Each row is shifted at random along 4 fixed directions that mean nothing.
Known rows, with every step that occurs:
bepu > nubab > kizok > pife > timi > korok > sizeg > gezik: [  24 -177  -75   48  122    3  150  -50  -35  174  -57   51 -151   73
  -63 -225  139  221    6  -78  -20   40  116  -65 -103   66  116  266
   33   81 -213   78  -35  -51 -195  -14  -14   42   45 -114    1    4
  163 -159   18 -162 -179   76  -48 -103  -76 -363 -158  -26 -169  -15
 -213  180 -220   23 -114]
bepu > nubab > pademe > batav: [-163   -1   43  367   17   22 -120  275 -295 -394 -230  218  -43 -162
  -33  127  307 -431  577  101  -10  -17   15 -265   97  296  431 -295
 -192  589 -127  473  143  101  220   75  335  174  -76  -37  134   34
  156  377   26    6  353  -34  164 -230 -428   36  222  251  -17  -29
 -200   74  185  -32 -229]
pife > timi > gezik > korok > kizok: [  64 -120  156 -156  159   68   60 -189  134  169  103  -10 -191  -60
 -118  -84  -51  180 -136 -248  -86 -179 -164   35    2   44  -77   -2
   35  -37   38   16   28   49    8 -206 -202    2 -152   62   94 -154
  195  -74    1   14 -234   74   88 -196 -161 -104  144    2    7   46
   10  185 -389  -59  -34]
gezik > sizeg > batav > timi > korok: [  72   33  -65  193  -43  -24 -263   17 -101 -237  -36  -70  -68 -106
  -34  171  219 -243  264  104   85  -97   99  -74  -52   92   82   34
  -88   56    2  -41 -118  309  224  -22  110   71 -141   19  -53   39
   31  358 -159  129   97  100 -153   91  -99  221   30  261  -55   13
  -31 -120  202    8  -95]
gezik > batav > pademe > timi > korok > sizeg > pife > bepu: [ -27  -69  -72  193   18   49  -47   41 -146 -169 -116   12  -67  -24
  -17 -113   13 -148  291  -78   16   87   39  -63   -9  117  -45   62
  -53  171   33  158   74   13  187   47  131   95  -14   48   44  -60
   84   56    8  -32   85  114   71  -20  -90  130  123  177   47 -110
 -264 -208  -94  -69 -116]
pife > sizeg > batav > kizok > bepu > nubab: [ 100   90   14  -27   49  -39 -122   42   26   59   40  155 -132   -8
   90  224 -113   54 -130 -206   -8   30  -92  -75   30  -21  114 -195
  -90  -63   74  -32   77  -30   92  156   50 -117  -48  152 -138  112
  -57  171 -107    7  172  -66  270   18   27  -29  -55  -35   30  135
   -2  -27  144 -101  -63]
sizeg > gezik > korok > timi > kizok > bepu > nubab: [   0 -111  -87   -1  -54   -9  -36 -178  -96   38  230   51  -64   99
  -99   50  -13 -250   76  298  -82  113   32  113  -71  -20 -179  217
    8 -130   94   -2  -86  325  -12   56   58  177  -89  113   -6  -18
   63  -39 -155  -82  -71  138 -222  175  -21  167  -67  111   91 -295
    7 -124   27   98  -46]
sizeg > kizok > korok > timi > gezik: [ 177  199   67 -157  -68   -3   46  -75   91  125  102   25   47   40
   93  -40  -60  196 -315  109  -25  -58  -41   21   41 -130 -142  -47
  122 -151   -2    2  -85 -132 -167   -6 -135 -203  -56  -58 -105   82
 -107 -176    3  130  -88   28  -73   96  127  117 -220  -97  -58   60
  398  122    5    3   64]
pademe > timi > kizok > bepu > nubab: [ 231   43  -34 -235  -61   54  -20 -173  144  103  398 -164  413    0
  361  -90 -220  255 -345  -66 -146  323  -54  290   15 -314 -458   89
  229 -288  290  -43  123  362  -41  -22   83  146   31  -90   75  -67
    9 -104  303  -82  -68   75  -16    5  311  362 -330 -218  142 -101
  269  -90  -21  120 -213]
bepu > nubab > kizok > korok > timi > gezik > batav > pademe > pife: [-123  -59  -68  109  -88  142   40  212  -22  -60   -4  145 -178  -91
    7    5  111 -316  200   15    3  280   36  -51  -42  108   90  -13
 -132  202  -79  250 -132  -55  143   63  111  132  -29  -69  167  -57
  197   51   81  -19  224  -88  106  -48 -264    8  -22  167  184  -69
 -111   31   50   90 -240]
batav > timi > gezik > sizeg: [ 235 -100   23 -102  127   44   14 -154  104   24  105 -216  100 -106
  152 -317    2   49  -13 -175 -105  -47  193   21   -4   40 -221   90
   66  166   -9   44   76  270  -79 -151   92  113   42  -99  105 -210
  308 -140  329  175 -238  203 -165 -222    2   46  -48  -18 -107  -60
  -79  194 -452  -12 -175]
timi > korok > kizok > batav: [ 139  102    8    3 -132  -72  -63  -76  -70 -116  134   54   80    0
   88  261  -27  -84 -193  205   26  -20 -238    2   43  -68  -62  -52
   12 -203   87   80  -46   81   74   12  -40   26 -173  -74  -34   94
 -169   13 -122   82   64  -48  -49   66 -132  243 -143  164  116    6
  353   -8  176   56  -43]
gezik > batav > timi > korok: [ -26  -23  115  -44  -68    3  -39   31   42 -238  -38 -185  244  -83
  -33 -154   70  -42  -20  147  -40 -111  -41  -59  -39  121   -4  -79
   65  -83  -11  -90   27   72   17 -222   17  110  -30 -151   38   14
   -8  128   93  140 -205   42 -226   67   67  109  161  106  -17   91
   34    1   58   16   63]
timi > kizok > batav > pademe > gezik > sizeg > pife: [  75  215  -58 -184  -94   71   94  -82  119   63  184 -105  300   95
  345 -283 -296  232 -325  167  -67   61  246  113 -147 -356 -330   41
  238 -180   30 -125   38   64 -232   14   75  -36  231 -178 -154   40
 -163 -326  188   30 -146   65 -215   66  521  193 -317 -199   28 -105
  206  -77  -65  -58  161]
pife > korok > sizeg > batav > gezik: [  23   90   -5   -1  132 -191  -21    2 -119   -9  -90 -221  351  238
   11   27   26  274   33  105  -42 -224  -19  -79 -183  -89  -15   70
   43 -108  -23   23  181  -30 -107  -52   58  -93 -115  240 -177   93
 -220  -50   12  -97 -201  -17  -11   70  233  114  -47 -105 -132  -51
  232  -28  195  -20   17]
korok > kizok > batav > timi > gezik > sizeg > pife > bepu: [ 232 -180  -18  -50   63  -36  119 -176   22  151   12   34 -157  -59
   95 -188  -94  105 -114  -76    1  -90   70   -7  111  -34  -20  165
  -87   33  -28   89  -20  -17 -137  -35 -161   24   73  -75    0 -103
  177 -312  -42   50 -117   39  -88 -127  -42  -84 -124   -3 -100  -17
 -119  179 -313  -88  104]
korok > kizok > bepu > nubab > pademe > timi: [  67 -201  160  -32   99   19  313   22  -94   57 -206  144   40  -27
    2 -252   77  151    8   -9 -118 -168   25  -92  270   50  320  -32
  -75  264 -154  313  162 -218 -324 -152  -89   60  254 -181   28   22
  251 -203   40  -91  -16  -69  -20 -297  -67 -180  -10  -89 -239   95
 -185  385 -240  -38  216]
pife > korok > sizeg > batav > kizok > nubab > pademe > timi > gezik: [ -66  -24   -2  197  104   86  127  119  -36  138 -309  122 -160  114
 -178  -77  161  228  165 -242   54 -240   28 -127  -80   28  330   19
   -9  229 -146  -47   70 -372  -91 -113 -147 -235   85  -44  -82    6
   25   43  -96  -26    8  -48   82 -200  -17 -272   91 -106 -254  216
 -168  246  -62  -56   70]
timi > gezik > sizeg > kizok: [  -7   73  267   72 -105   56  -52   18 -147 -191 -213   54    5   45
 -228  -68  203 -165   82  395   70 -511  134  -20   52  154  267 -220
   52  -12 -157  -97  -63  -91 -120 -192 -103   18  158  -31 -180  130
 -216  194 -329   80 -141 -108 -361  127  151  120   81   47 -209    8
   83   95  268 -135  544]
gezik > korok > kizok > nubab > bepu: [-108 -157  110   -9   86 -149  189  -95   -5   94  -42  -59   53  132
 -143 -164    6   66   44  266 -190 -193  -23   15  194  162  195   88
  -53  139 -101   78  139  -27 -263 -119  -98   33   45   -2  -38   40
    5 -153  -11  -44  -82  -18   -2  -98  -74 -153   72   -4 -216  -27
   33  242  -44  113  128]
bepu > nubab > pademe > gezik > batav > kizok: [-124  -35   42  -31  123   37  164   20 -102  -43  113   42  185  -37
  182 -283  -35  -72  131  -23 -215  194  196 -128  -82  114   -7  -66
   17  287  -49  218  265  106  -17  -62  345  204  158 -165  150  -74
  142 -109  359  -88  -36  111   73 -190   15 -111   41   28   60 -194
 -210  119 -200  -26 -237]
pademe > pife > timi > korok > sizeg > gezik > batav > kizok > bepu: [  24 -239  -96  100  -19  194  180 -100 -103  -39   51 -118   14  137
  -53  136  -20  -74  143 -106   61  139 -105  -14 -212  -44 -209  469
   61 -216   73   21   63  170   66  -70  -82  260  -93  104    2 -157
   37 -114 -108 -121 -118   40  -42   35   56  299  -60  133  135 -254
 -144 -153 -106   58  -68]
nubab > kizok > korok > timi: [  28  167  113 -134 -139  -82  125  156   78    5 -124 -144  220   72
   13  -63   44  241 -269  204   21  -92  -75  -19   56  -59   51  -59
   51 -127 -167   57  -29 -291 -206  -89 -160 -164   21 -126  -70  136
 -183 -117   81   71 -118 -172  -69  118  148   11  -89 -127 -209  171
  408  222  209   74   96]
gezik > timi > kizok > pife > sizeg > batav > pademe > nubab: [   5   73  -88   43  -46   93 -101    7  106    0   64   53  -25  -36
  162   13 -112  125    3 -164  -38   40   94    8 -123 -259 -107  133
   45  -69  144  -99   30  174  109  -26  -11  -27    3   -1 -107 -152
   57   86   23   88   18  163   84  -99  142  181  -26  -30  -21    5
 -106  -59 -124  -68  -61]
timi > korok > sizeg > kizok > pife > bepu > nubab > pademe > gezik: [ 116 -229   14   97  354   -5  290 -164   -8  213 -118  295 -404  -56
   23 -344   66  294  -12 -462 -125 -102   88 -166  128  166  273   16
    7  454 -266  159  204 -234 -272  124   16 -123  101 -307   82  -33
  346 -382   49  -31   38  183  224 -371 -313 -682  -13   11 -248  169
 -495  303 -697 -104  -69]
bepu > nubab > pademe > gezik > korok > sizeg > pife: [-314  342  131 -263  298  -38  -47  224  370  301 -126   51 -273 -147
 -194  -42  -79  233  -58 -414  -14 -118  158  -13  206  116  157 -463
  -84  299 -139 -341 -205 -417   35  163    2 -532   22  229   66   35
  -19  131  193   76  198 -105  537  -67 -101 -611  205 -270   32  357
   33   78 -184  -40  141]
korok > timi > gezik > batav > pademe > nubab: [ -37  146   24  -34   31   37 -115  120   70  -41  -62   94  -26 -118
   25  -17   63 -238  231 -196  -69   23   28  -78    2  102 -103 -151
 -145  341   38   94  -67  -19  260  -48   77   14 -111    0  194 -205
  161   89  210  177   22  -30  150 -119 -189  152  154   53  103  -27
  -47   31 -152  -10 -192]
gezik > korok > timi > kizok > bepu > nubab > pademe: [ -62 -177  -85  110 -130  -61  -36  -60 -211 -138   58   45   48   96
  -65   68  135 -302  143  366  -67   65   35   68  -56   63   12  148
   -7  -18   11  197  -24  219  -32  -61   81  317   19  -74   66   52
  108   42  -81  -82  -44   82 -320   82  -73  157   43  169  -39 -195
  -66  -86   84   97 -132]
kizok > bepu > nubab > pademe > batav: [ -36   25   44  -41  194   42   38  159  214  -13  -39  163  -94 -197
  195 -149  -48   72   39 -251 -184   44    6  -95  202   -2  185 -373
  -84  490  -46  172  167  -72  -38  143  145 -137   42 -148  100   53
  294  -27  261   34  340  -59  399 -379 -192 -277   77 -118  -66  192
 -116  226 -248  -22 -158]
sizeg > pife > bepu > nubab > kizok > korok > timi: [  -8  -59 -184  235 -217 -180 -205   36 -387 -232 -101  -31  143  153
  -62  198  208 -260  259  509  238  169  -46  -66  -58  210   88  192
  -83  -58  -92  281  -47   90   86  130  143  312  -67  131   13  155
 -274  171 -175 -195   19  -79 -198  299   -1  202  -75  122  -63 -227
  133 -237  601   38 -161]
gezik > korok > sizeg > pife: [ -80   90    9  206    4 -118 -121   58 -172 -196 -134  -42 -163   85
 -218  282  139 -275  369  204   56 -170   49  -90  172  188   82   83
 -135  141  -64  173  -72  103  172   85   78  -21 -234  365 -116   -9
  -47  222 -169  115  138   71   52  120 -292  266   88  296  -73 -119
  122 -119  138   34  -32]
nubab > pademe > batav > gezik > korok > timi > kizok > pife > bepu: [ -37  -99  -89  -74   75  -11  165  -57   64   99  152 -135  164   20
  253 -248 -220  208 -131 -169 -228  244   42   84 -198 -202 -271  137
  104   60   96  123  268   78 -131   30   67   47   46 -178  109 -115
  170 -436  356  -85  -74  167   98 -260  135  -48   40  -70   54 -132
 -155  -14 -437   31 -265]
bepu > nubab > pademe > timi > korok > sizeg > gezik > batav: [-274  137  -70   92   46   44 -219  190  -42  -20   -6   49  -99  -79
 -177  183  150 -283  311  -55   49  176  139   53  -58   91   11 -124
  -72   89   98 -194 -249   63  347   82  180  -73  -63  195  111    2
  -27  408   24  -76  247   15  175   99 -135  -36  116   58  232  -89
  -62 -205  173   86 -159]
pife > bepu > nubab > kizok > korok > timi > gezik > batav > pademe: [-130  -14  -36  -95  -91  -30 -118  119   74   63   45  118  -61  -51
  -38 -116  -76 -142 -145   45    0  211 -138   95  -99  108    3 -300
  -74  -28   45  -63  -73 -235  114  113   14   -8   62  -58  147  113
  -85   32   25  -88   55 -195  117  143  -13 -269  147 -113  169   33
  -11  -72  200  -35 -104]
timi > kizok > batav > pademe > pife: [ 192   12  165   92   -1  226  225  139  201 -116  -74  338 -506 -323
   75   38  -64 -152  -48 -492   11  -42 -245 -198  245  -91  156 -391
  -55  378 -103  413   66 -227   17  162  -29 -244  -74 -244   23 -163
  395 -116  -25  333  337   -7  360 -458 -627 -169   62  171   59  351
 -249  297 -473 -140  -47]
timi > kizok > batav > korok > sizeg > pife > bepu > nubab > pademe > gezik: [ -99  112 -108  180 -288 -117 -132   88 -310 -201 -129  -31  266  167
  -90  267   83 -270   -1  386  322   27  -21   73  -85   29   67  -56
   49 -310  -36 -208  -87 -129   23   89   73   82  157   45  -89  173
 -496  197 -251  -65  -18 -196 -426  474  232   98    0  -51   92  -40
  143 -367  698   -4  266]
korok > timi > gezik > batav > kizok > pife > bepu > nubab: [  14 -231  -75  119 -226  -38 -122  -54 -263 -213    9  171  -35   15
 -130  157   72 -477  233  235   20  123 -164  -45  -68  206    3  125
 -186   23   70  253   -7  130  207    7   14  417  -72  -25  166  -50
   62    6 -161  -38  -33 -120 -196  113 -245  231  100  260  116 -295
 -170 -129  180    9 -142]
korok > timi > kizok > bepu: [ 321   41   68  -30 -113   -4  -31  -19  103  -61  -14  237 -327 -191
   40  267   59 -194  -78 -229   45  -70 -255  -41  265  -79  -22 -145
 -121  118   10  292 -110  -27  130   86 -157 -103 -209 -132   95  -97
  259  -17 -131  250  147  -86   62  -83 -482  111   -9  146  -70  167
   47  185 -190   -8  -95]
sizeg > pife > timi > kizok > nubab > pademe: [  48   38 -135  -21   34   28   34  -80  116  110  -28  -61   30   88
  168 -210   27  312  -37  -26   78   41  157  -61 -181 -190 -121  180
  238   77  -98  116  -21   -5 -182  -98    4  -36   70 -140  -40  -52
   67  -93  221  -77 -210  175  -62 -288  164 -132 -116 -200 -228   40
    2  113 -250  -66 -176]
timi > korok > kizok > pife > sizeg > gezik: [  -8    7   26  218 -226  -19 -138  -23 -343 -239 -179  109 -104  166
 -316  565  168 -370   93  353  293 -243 -201  -80  -10  137  197   81
  -37 -318  -22  -80 -142  -18  102   34 -153   93 -129  183 -191  127
 -345  232 -500   45   31 -113 -269  275 -118  261   48  290   73 -118
  155 -121  405   -3  308]
batav > timi > gezik > korok: [  -6   28  228 -157   15   66  -19   38  197  -22  -73 -150  -14 -157
 -224 -182   19    1 -151 -131    8 -246  -72   19   98  200   32 -305
   46   39  -54 -221  -48 -124  -55 -191 -115 -126   21  -13   52  -76
   67  115   86  279 -209   15 -110  -52  -73 -157  283  -49  -27  283
   28  152 -163  -56  194]
gezik > batav > korok > sizeg > pife: [ -63  142   85  -30   42 -138   26   83   35 -129 -141 -226  199   89
  -27  -73   -9   68   76  209  -11 -183  130  -90  104   30  -17   37
  -20  -60 -108  -44   16 -109  -73  -60   41 -136  -41  179 -154   33
 -100   17   67   75 -109  -18 -103  160  136  116   50   26 -122   20
  169  -85  159   39  199]
gezik > sizeg > pife > bepu > nubab > pademe: [-149    1 -202 -121  118 -219 -194 -140 -107    8  152 -387  621  283
  208 -275 -113  223   43  499  -70  132  376  147 -324  -58 -304  204
  209 -144   56  -83  139  312 -197   20  315  291  230  163  -47  157
 -289  -84  327 -380 -257  111 -124   66  697   68 -137 -322  -91 -392
  158 -331  210    2 -123]
timi > gezik > korok > kizok > nubab: [-113   16  151   -4  -60   19   -4  -31   60   33  -56  128 -209   49
 -278   90   38 -177   17  202  -12 -293 -130   42  147  135  191 -143
  -58   52  -22 -122 -100 -109    0 -111 -203  -86  -69   68  -38   -8
  -68  103 -208  131   29 -109  -35  -43 -214  -15  167   94   -6   66
  163  191   46   33  260]
sizeg > batav > korok > kizok > bepu > nubab: [ 141  -93  -27 -180  167 -199  240 -193  -43  156  109 -157  580  235
  319 -496 -134  570 -302  414 -275  -72  182  -16  -92 -196  -22  245
  132 -160  -97   85  290   41 -607 -173   68   86  212 -138 -197  183
   11 -407  171 -259 -360   81 -281  -68  592  -24 -299 -278 -260  -19
  177   76   32   37  187]
gezik > korok > timi > kizok > bepu > nubab > pademe > batav: [-131 -158  -66  112  -86    1   41   -4 -173  -98   33   30  203   97
   45 -108   64  -68  129  351 -188   52   87   78 -103   -6   61  187
   12   26    9  160   89  203 -115 -100   42  308   42 -163   75   73
  104  -50   -9 -154  -48   51 -250   49  149  206    8   78  -56 -165
  -54  -75   79  115  -49]

Rows:
[ 106    4  -61   -6 -104   11 -105  -91  133   20   67   29 -217  -65
  -14   35 -128  110 -106  -16   71  -61 -119   92   72 -193 -125  124
   20 -197   83  -43 -121   35   73   81 -206 -158 -163  112  -44  -51
  -13    2 -215   76   42   69   50  118  -97   54  -12  -10 -110   40
  140  -30  -54  -21   33]
gezik > timi > kizok > korok > sizeg > pife > bepu
[ 137  167   38  -65   69   25  250  -56    9  145  -11   62   98   80
  170 -300 -124  317 -300  -98  -98  -95   95  -45    2  -88  -44  -52
  146   32 -112  -54   98 -262 -277   12   -1 -220  162 -236 -136   81
  -98 -344   76  105 -122   83  -64    7  205 -111 -233 -105  -74  124
   74  115 -243  -86  170]
timi > korok > sizeg > kizok > batav > pademe > gezik
[-159  -73   96  -96   -7  -53   68   68   70  -10   19  -81   69  -68
  -88   79 -120  -45  -76  -64   11  145 -154   52  149   47   20 -122
  -82 -167  124 -140   82 -162   76   13  -27  -43   92   59   45   -2
  -38   20   82  -57  100 -126  115   59  -25 -158  215  -26  200   50
  -94  -86  137   55   92]
gezik > batav > korok > kizok > pife > bepu > nubab > pademe > timi
[ -54 -167  179   75   71  205  247   61   -3  -96 -154   15 -186   48
 -165  161  -72 -109  157 -202   46 -137  -78 -150   62   55  130   58
  -43  -21  -49    4  182  -71  -18    5 -102   31    7  192 -118 -137
   50  -59 -158   30   80  -76  199 -115  -30   88  144  106   43  -49
 -255   62 -144  -64  277]
pademe > pife > sizeg > gezik > batav > kizok > bepu
[   1  -25 -180   10  -23 -125  -94  -95  -43   79  121 -130  179   35
  111 -178   25   69   71  280  -96   65  165   61 -172 -130  -69  266
  -25  -28   53  -69  -72  243  -39 -144   47   66   23  -29  -20   10
  -65   -3  -22 -156  -96  107 -181  -30  156   54 -120  -21 -109 -147
   21  -32  110   91  -48]
sizeg > batav > gezik > timi > korok > kizok > nubab > bepu
[ -64 -208  -65  180   -1  -54  -15    0 -161    1  -24   84 -210   14
 -187  -40   82 -163  218  120   37   61  -47    2   23  149  150  109
 -139   50  -35   69   18   46   91  121   31   55  -30  156   26   -8
  -13   74 -226 -137   78    3   66  127 -217 -201   89   54  -79 -161
 -153   41  135   -3  -66]
pife > bepu > nubab > kizok > korok > sizeg > gezik > timi
[  38  -38   52   65   63  170   16   55   87   11  -24  206 -405 -187
  -71  215  134  -97   -7 -370  175   84 -161  -76  102  101  177 -246
   22   96  -28   24  -87 -152  110  105  -16  -94    7  -76   44   32
   98  218 -139    0  249  -13  245 -155 -295 -300   62   31   97  259
 -234   33  -82  -89  -55]
sizeg > kizok > bepu > nubab > pademe > pife > timi > korok
[  23 -143  -24  -70  305   40   53 -108  225  295   27  104 -427 -195
   35 -250 -113  334  -46 -439  -49   32  127   21  150   -7  103    2
  -77  218  -58  -73  -46  -83  -62  135  -57 -168   77  -70  108  -21
  266 -158   43 -130  191  106  366 -302 -124 -543  -43  -90  -73  182
 -355  115 -466  -45  -52]
gezik > sizeg > pife > bepu > nubab > pademe > timi > korok > kizok > batav
[  76  -85  -63  -62   13  -47  150 -205  -37   58  149 -158  261  118
  160 -125 -124  163 -151  -45  -81  131   66   79  -67  -39 -267  317
  109 -222  115 -218  164  142  -26  -54  -17  136   53 -132    7  -91
  -94 -318  139   13 -220   98 -154  209  286  160 -123   12   76 -200
  -22 -119 -132   34   20]
pademe > gezik > batav > timi > korok > sizeg > kizok > pife > bepu
[ 196 -124 -167  161  -29  -81  -40 -165 -154   -1   79  156 -122   95
  131   36   -7  -11   11  102    8  100  -83    1   24  -49  -24  214
   25  -17  -28  294   42  126  -77  227   58   86 -176   36  -27   45
   59 -110 -133  -55   73  116   -6   66 -179   62 -230   91  -85 -119
   66  -36    0   29 -245]
timi > kizok > korok > sizeg > pife > bepu > nubab
[ 138 -198  147  -10   48   94  303  -32   41  -45 -124 -122   51   -4
  -70   22    3  224  -21 -274   42 -181 -283 -138  -12  -77   53  127
   36  -25 -130  235  196 -117 -205 -101 -174   44 -116  -63   58 -166
  125 -314  -16   33 -161  -71   18 -228 -139    0    5   19  -49  145
 -109  200 -237   20  102]
pademe > pife > korok > timi > kizok > batav > gezik
[  49  228   43  -32   59   98 -120   87  138  111   23  131 -308 -203
   11  108  -55   14  -28 -289    6  -34   30   18   76  -96   26 -208
 -117   58   93 -108 -176  -73  220   91  -49 -312  -58   51  -60   23
   59  197 -121   93  280    7  293  -41  -96   -6   -9   70  119  193
  -14  -22  -56  -65   44]
gezik > sizeg > batav > pademe > timi > korok > kizok
[  35 -142  -26    3  100   86  110   15   19  149 -133  152 -213   11
  -76   98   78   26   57 -251   72  -27   60  -28  -35  -70   83   99
  -11   64 -103   81  -98 -101 -130   47 -118    0   45    3   79 -105
  239 -112  -51  -83   -2  -32   71 -176  -62 -185   -6 -110  -62   43
 -259   85 -296  -10   62]
korok > timi > kizok > bepu > nubab > pademe > pife > sizeg > gezik
[  58   15  124  101 -177   96  -21  -13  -17 -203  -10   51 -244  -67
 -144  254   92 -279    5   28  186  -65 -148  -81   88   65   34  -77
   13 -185   36  -64  -67  -34  172  -58  -93  -28  -58    3 -148  -18
  -55  174 -241  180   20  -13 -215  144 -183  130  103  241   98   22
  -38  -54  185  -72  146]
sizeg > kizok > pife > timi > gezik > batav > korok
[-129   65  -13  -50   40   14  -15   45  105   82  133  162 -208 -155
  -13  102  -10 -131   15 -199  -69  158    9   29   60    3   18 -177
  -82  177   22  -21 -105   53  156   89   91  -53  -58  -89  199  -64
  158   29  103   63  197    8  160  -53 -276 -194   60   50  167   54
  -78   34 -137   66 -203]
bepu > nubab > pademe > gezik > korok > timi > kizok > batav
[-324  279  -85 -164  113  -71 -215  123   95  177   24 -169   89   53
 -135  196  -29   74   61 -131  109  135  132   98  -85   63 -129 -101
    6  -48   64 -343 -208  -45  224   78  104 -144  -25  373   74   25
 -249  266  187 -105   21  -60  233  204  166 -135   94 -225  196  -22
  181 -258  192   27 -100]
bepu > nubab > pademe > gezik > korok > sizeg > pife > timi
[ 207 -255  -59  318  121  103  132 -104  -95    8   64  193 -446 -161
  104  -27   19 -157  244 -437 -130  139  -12  -69  179  146   32  213
 -163  377   71  293  204  208  181  135   21   62 -187  -84   94 -274
  461 -174   -4  186  215  250  196 -214 -489   72   16  351   42  -90
 -409  108 -512  -24 -323]
pademe > batav > timi > gezik > korok > sizeg > kizok > pife > bepu
[   2  -54  -55  120 -218   83  -89   50 -157 -209    8  -83  288   20
   84  134   77 -132  -29  125  148  140 -164   62 -154  -36  -11  -24
  118 -244   86  -22   93  111   55  -80   61  235   70 -115   22   92
 -140  242  -51 -104  -73  -81 -341  184  201  181   55  -50   93    2
   19 -185  412   12  -40]
pife > timi > kizok > bepu > nubab > pademe > batav > korok
[ 115 -154   94  136   76  204   49   52  124  -80 -127  110 -482 -204
  -64  248   29  -43  186 -493   91 -170  -89 -104  119 -135  187   28
 -131   87   -7   63   12   89  159    1 -156  -86 -152  136  -32 -248
  304  118 -266  112  256   15  263 -293 -327   58  131  180  -32  175
 -365   86 -301  -87  136]
pademe > pife > sizeg > batav > gezik > timi > kizok > bepu
[ -56  134  144 -250 -105   45   82   17  193   12   17  -92  135  -84
  -40   91 -122   69 -273  -80   26  -71 -118   36  108  -24  -71  -61
   -1 -248   66 -375  -85 -125   68 -128 -227  -97  -12 -107   37  -45
 -149  -78   49  200  -89 -167  -64  203  105   84   63   13  183  120
  190   43   25   55  317]
pademe > gezik > batav > timi > korok > kizok > pife
[  60 -225 -184  131  139   -6   28  -89 -113  -46  117 -157  -60  -74
  197 -171  -58 -132  328 -181  -47  340  225  -36   13  -15 -141  209
  -92  327   52  239  185  364   77  149  375  221  102   72   87 -155
  250 -166  262 -108  194  246   63 -283 -136   -3 -119  113   49 -305
 -420  -52 -271    3 -411]
kizok > batav > gezik > sizeg > pife > bepu > nubab > pademe > timi
[  88  135  -38  -35   50  -69 -140  -23  191  241  -16    1 -246  -47
 -108  204   77  131 -133 -379  143   12 -190   68   84   70  -14  -96
    8  -34   30 -238 -211 -175  157   82 -172 -300 -143   50   27   41
 -137  200  -82   61   35  -77  225   99 -185 -294  -28 -139  -39  258
   87   23   47   26 -152]
pife > timi > korok > sizeg > kizok > nubab > bepu
[  13 -233 -222  195  -20  -74  -45  -70 -316  -81  -40   -4  165  113
  110 -123  229 -130  217  446  -40    0  352  -15 -189   23  174  348
  -47   14  -64   72  -53  265 -153 -136  128  344  209 -165  -73  162
  100   54 -115 -192  -77  125 -466   54  244  104 -161  118 -178 -204
 -193  -51  152   36   -9]
gezik > sizeg > batav > timi > korok > kizok > bepu > nubab > pademe
